Q: [[-3.36, -1.86, -3.36, -1.92, 1.55, -2.12, -2.27], [-2.07, -2.87, -1.50, -0.73, -0.76, 0.09, -5.34]]
A: -3.36, -5.34
Q: [-1.26, -3.20, -4.95, 3.03, -1.83, -3.73, 2.21]
A: -1.26, 2.21
Q: [2.40, -4.55, 1.17, -4.86, 3.63, -3.45, 0.10]
A: 2.40, 0.10
Q: [2.16, -2.29, -5.00, 5.72]
A: 2.16, 5.72
Q: [[0.00, -5.33, -2.41, -0.27, -0.02, 3.76], [-0.09, 3.76, 4.20, 0.11, 0.25, 5.02]]
A: 0.00, 5.02
Q: [1.58, 0.30, -0.02, -4.32, 5.23, 0.14]
A: 1.58, 0.14
Q: [-3.69, -0.23, 2.47, 3.50, 3.23, -1.11, -6.16]
A: -3.69, -6.16
Q: [[0.82, -5.69, -1.24, 0.30, -1.78], [-0.50, -1.51, -1.29, -2.77, -0.26], [0.82, -3.17, -0.24, 1.45, -1.05]]
A: 0.82, -1.05
Q: [2.14, -5.39, 0.15, -0.03, 0.95]
A: 2.14, 0.95
---
[[ 1.11 -1.41 -2.72  0.21  3.43]
 [ 5.43 -3.63 -5.57  0.96 -2.42]
 [ 5.80 -4.77  2.16 -4.07 -4.16]] Out: 2.16

[[-1.82 -0.36  0.42  1.05  0.19 -0.68]
 [-2.69  0.18 -1.21  0.38 -1.52  0.11]
 [ 5.50  0.38 -0.38  0.77  0.14  0.36]] Out: -0.38

[[-3.20 -0.99  0.13 -1.51  0.18]
 [ 1.98 -0.04 -4.50  1.96 -0.81]
 [-0.15  0.30 -1.60  1.34  0.25]] Out: -1.60

[[-1.01 -2.01  1.59  0.17]
 [-1.26 -1.75 -0.44  2.32]
 [-2.19 -4.61  2.85  1.25]] Out: 2.85

[[-0.33  0.33 -3.81 -0.38]
 [ 1.23  1.28 -4.68  1.26]
 [-4.41  1.68 -2.70 -4.39]] Out: -2.70

[[ 2.22  1.09  2.88 -0.38]
 [-1.36  0.92 -2.07 -0.94]
 [ 0.15 -2.91  1.21  4.59]] Out: 1.21

[[ 5.91  0.25 -1.36 -5.63]
 [ 3.47  0.57 -3.40 -5.34]
 [ 0.43  1.79  1.46  5.87]] Out: 1.46
---
[[-0.30  3.67  3.58 -2.71 -1.84 -0.68]
 [ 0.36  0.29 -0.43  1.44  3.15  4.47]] out -1.84

[ 1.35  1.51  1.83 -3.61  5.98 -0.45 -0.78] out -0.45

[ 1.67  0.90  2.26 -4.91 -5.14  2.39] out -5.14

[-5.37 -2.57 -1.43  1.48 -0.52  2.30] out -0.52

[[ 3.20  4.56  1.65 -1.45  0.25]
 [-0.82 -0.10  0.37 -2.09  3.95]] out -1.45

[-1.97 -0.20 -2.71 -5.54 -0.74] out -5.54
---
[[367, 389, 368, 410, 914, 380, 50], [315, 383, 390, 441, 324, 296, 641], [350, 358, 380, 375, 27, 337, 930]]
296
[[7739, 6995, 8243, 2989, 6646, 5349], [7704, 7245, 3325, 4748, 6821, 3712]]
6821
[[-20, -42, -30, -19], [-34, -11, 4, -15], [-21, -32, -14, 27]]
4
[[87, 43, 46, 49, 21, 74, 39], [28, 80, 47, 63, 54, 26, 56], [53, 60, 38, 40, 59, 43, 60]]
26
[[71, 217, 88, 128], [179, 51, 155, 112]]
155
[[-4, -34, 46, -93, 34, -244], [-11, -323, -288, -329, -285, 197], [-286, 420, 511, 114, 428, -898]]
-285
[[7, 6, 3, 7, 4, 3], [7, 6, 2, 5, 3, 2], [6, 6, 2, 5, 6, 4]]
3
---
[[-1.32 -0.93  0.47 -0.62 -1.11 -0.72]
 [ 2.13  4.58 -2.63  1.04 -0.83 -5.32]
 [-2.65  3.85 -3.80 -5.41  2.03  4.31]]	-2.63

[[-2.38 -1.66  0.98  5.18  2.58  1.20]
 [-4.70  1.83 -0.60  0.65  0.67  2.86]]	0.98

[[-1.41 -1.23 -1.88  2.39 -0.13 -6.13 -1.53]
 [-2.09  1.35  3.22 -3.28 -1.24 -1.12 -4.74]
 [-2.47  3.33 -3.88 -0.03  2.79 -3.53 -0.62]]	3.22

[[-2.43  0.34  4.75 -1.31]
 [ 0.42  3.57 -0.41 -4.65]
 [ 0.01  4.23 -0.54 -3.86]]	-0.41

[[ 0.13  1.04  4.58 -3.11 -0.11]
 [ 0.54  1.58 -1.64 -0.12 -2.26]
 [-1.52 -1.53 -3.17  1.21  2.75]]	-1.64

[[-0.19 -1.73 -2.78  5.15  3.99  0.57]
 [-4.51  1.63 -0.89  2.18  4.52  0.30]]	-2.78
---
[4.32, 0.98, -4.84, 3.21, -3.78, 3.59] yields 4.32, 3.59
[3.12, 5.13, -1.06, 3.26] yields 3.12, 3.26
[2.63, 2.86, -2.01, -0.23, 3.17, -5.26, 0.45] yields 2.63, 0.45
[-2.37, 4.09, -0.23, 3.77, 5.68] yields -2.37, 5.68
[-5.62, -2.93, -5.36, 3.24] yields -5.62, 3.24
[1.84, -5.02, 2.55, -0.23, -1.89] yields 1.84, -1.89
[1.54, -4.39, 4.06, 2.27, -1.49, -3.45] yields 1.54, -3.45
---
[[ 450  560  912   86 -596 -794]
 [-538  -91 -492   87 -756  400]
 [-116  -83 -761  357 -599 -860]] -> -492

[[ 8 47 42 38 27 80]
 [79 48  8 43 66 57]] -> 8

[[ 78  63 104  89 131 102  94]
 [ 61  46  83  95 218 100  93]] -> 83

[[ -45  416 -528  -52]
 [-112 -369    0  539]
 [ 392 -244 -373  -81]] -> 0

[[6788 2303 4647 5754 3347 5121 4423]
 [6626 1973 4968 7818 1860 4984 2783]
 [1064 4119 3016 4894 4974 3624 5534]] -> 4968

[[112 129  53  51 200 119 195]
 [119  61  61  52  56  88 122]
 [195 196  69  65 201 186 204]] -> 61
